Below are the code and all the weights of a small trained network. Each question names an input and a target symbol and asks about switching units off, where a switched-off unit gives its printed mean instead of its output.

import numpy as np


def w(rows, s, z=0):
    codes = np.array(rows[::2]) - 128.0
    scale = np.full(codes.shape[1], s)
    scale[-1] = z or s
    return codes * scale


def norm(h):
    return h / np.sqrt((h * h).mean(-1, keepdims=True) + 1e-5)


def f(y):
    return np.maximum(y, 0)


def softmax(a):
    e = np.exp(a - a.max(-1, keepdims=True))
    return e / e.sum(-1, keepdims=True)


def log_softmax(a):
    a = a - a.max(-1, keepdims=True)
    return a - np.log(np.exp(a).sum(-1, keepdims=True))


def net(x, mask):
    ids = ['αβγεζθμξστψ'.index(c) for c in x.split()]
    T = len(ids)
    res = E[ids] + P[:T]
    q, k, v = (norm(res) @ M[0].T for M in (Q, K, V))
    z = softmax(np.where(np.tri(T) > 0, q @ k.T / 3**0.5, -1e9)) @ v
    res = res + np.where(mask[0], z, O[0][:, -1]) @ O[0][:, :-1]
    y = f(norm(res) @ A[0][:, :-1].T + A[0][:, -1])
    res = res + np.where(mask[1:9], y, B[0][:, -1]) @ B[0][:, :-1]
    return log_softmax(norm(res)[-1] @ U[:, :-1].T + U[:, -1])


Q, K, V, O, A, B = {}, {}, {}, {}, {}, {}
E = w([
[191,195,119,136],'α',
[137,190,174,16],'β',
[186,119,107,145],'γ',
[194,228,102,103],'ε',
[179,186,161,120],'ζ',
[145,115,161,48],'θ',
[116,108,187,1],'μ',
[179,226,124,45],'ξ',
[109,219,106,65],'σ',
[124,175,200,24],'τ',
[171,114,130,115],'ψ',
],0.0052)
P = w([
[126,83,141,164],'0',
[254,101,144,86],'1',
[66,88,93,112],'2',
[186,115,171,94],'3',
[68,118,135,194],'4',
[142,130,207,97],'5',
[79,125,35,92],'6',
[117,158,200,94],'7',
],0.0095)
Q[0] = w([
[151,64,64,60],'head 0',
[111,126,34,67],'head 0',
[3,235,31,130],'head 0',
],0.0068)
K[0] = w([
[148,179,254,189],'head 0',
[131,155,132,243],'head 0',
[24,109,134,171],'head 0',
],0.0083)
V[0] = w([
[142,144,66,96],'head 0',
[106,74,43,244],'head 0',
[178,255,118,150],'head 0',
],0.0068)
O[0] = w([
[240,98,194,132,115],'head 0',
[50,46,216,135,3],'head 0',
[193,255,229,147,128],'head 0',
],0.0079,0.004)
A[0] = w([
[98,137,173,190,99],'neuron 0',
[248,112,120,93,252],'neuron 1',
[114,87,176,155,65],'neuron 2',
[143,88,131,176,51],'neuron 3',
[106,142,100,78,204],'neuron 4',
[171,27,108,201,240],'neuron 5',
[128,110,144,56,203],'neuron 6',
[70,65,104,1,130],'neuron 7',
],0.0074,0.003)
B[0] = w([
[202,171,26,200,140],'neuron 0',
[87,123,253,41,253],'neuron 1',
[53,168,142,18,137],'neuron 2',
[104,83,171,184,131],'neuron 3',
[239,85,185,103,191],'neuron 4',
[151,206,160,64,160],'neuron 5',
[142,183,168,249,183],'neuron 6',
[150,162,105,186,192],'neuron 7',
],0.0053,0.0071)
U = w([
[142,164,190,122,180],'α',
[123,75,60,112,103],'β',
[138,90,52,93,78],'γ',
[157,147,2,102,84],'ε',
[46,73,113,98,150],'ζ',
[49,62,147,127,209],'θ',
[23,195,92,132,44],'μ',
[163,158,90,202,19],'ξ',
[158,142,61,95,5],'σ',
[229,147,180,77,196],'τ',
[40,182,193,158,129],'ψ',
],0.0084,0.0026)

Each question gives the input, a string of symbols that net reads in full, and the target symbol t.
The units are the heads (3 rows each of Q, K, V and O) and the neurons (one row each of A and B). Each row of codes is followed by its name. A weight is (code - 128) times the scale printed after its matrix; where a second scale follows, it is the last column's (O, A, B and U).
mask holds one flag per unit, heads first, then neurons. A switched-off unit (its flag False) gives its mean, the last column of its rows in O or B, instead of its output. The means were averaged over made-up inputs and are rounded, as every weight is.
A unit's drop is (log p(t) with every unit on - log p(t) with that unit switched off) / (log p(t) with every unit on - log p(t) with every unit switched off).
The circuit of an input: a set's keep is (log p(t) with only the set's units on - log p(t) with every unit switched off) / (log p(t) with every unit on - log p(t) with every unit switched off). Starting from all 9 units, units are removed one at a time, each time the one whose removal leaves the highest keep (on an exact tie, the one counted first), for as long as the keep stays at least 0.8.
units of the circuit, in order: the units of the circuit, biggest drop first
most important unit: the unit with the biggest drop
top k neurons: the k neurons with the biggest drops, biggest first
drop when u is switched off: that unit's drop, to one decimal
input τ ξ τ α ε, target ε: most important unit => head 0
input α θ τ τ α, target ε: units of the circuit, in order => [head 0; neuron 6]
input α ξ τ, target ψ: units of the circuit, in order => [head 0; neuron 7; neuron 1]
input α α ψ, target ψ: units of the circuit, in order => [head 0; neuron 7]
input β τ τ τ μ, target ε: units of the circuit, in order => [head 0; neuron 1]
input τ μ α, target ε: units of the circuit, in order => [head 0; neuron 1]
input γ ξ τ ψ ε, target ε: units of the circuit, in order => [head 0; neuron 6]
input σ ζ ζ, target ξ: units of the circuit, in order => [neuron 1; head 0; neuron 7]
input τ γ β, target ε: units of the circuit, in order => [head 0; neuron 1]
input θ τ τ τ γ, target ε: top 2 neurons => [neuron 1; neuron 5]
input ψ τ τ γ β, target ε: units of the circuit, in order => [neuron 1; head 0]
input α ξ θ, target ψ: top 3 neurons => [neuron 7; neuron 6; neuron 1]
input μ τ ξ σ τ, target τ: units of the circuit, in order => [head 0; neuron 6; neuron 4]
input γ σ τ τ ξ, target ε: most important unit => neuron 1
input ε θ ζ τ ζ, target μ: top 4 neurons => [neuron 4; neuron 5; neuron 1; neuron 6]
input α σ ζ, target ψ: drop when neuron 3 is switched off => 0.0
input ζ β γ β ζ γ α, target μ: drop when neuron 1 is switched off => 0.4
input ε ζ τ ξ ζ ψ τ, target ψ: drop when head 0 is switched off => 1.5
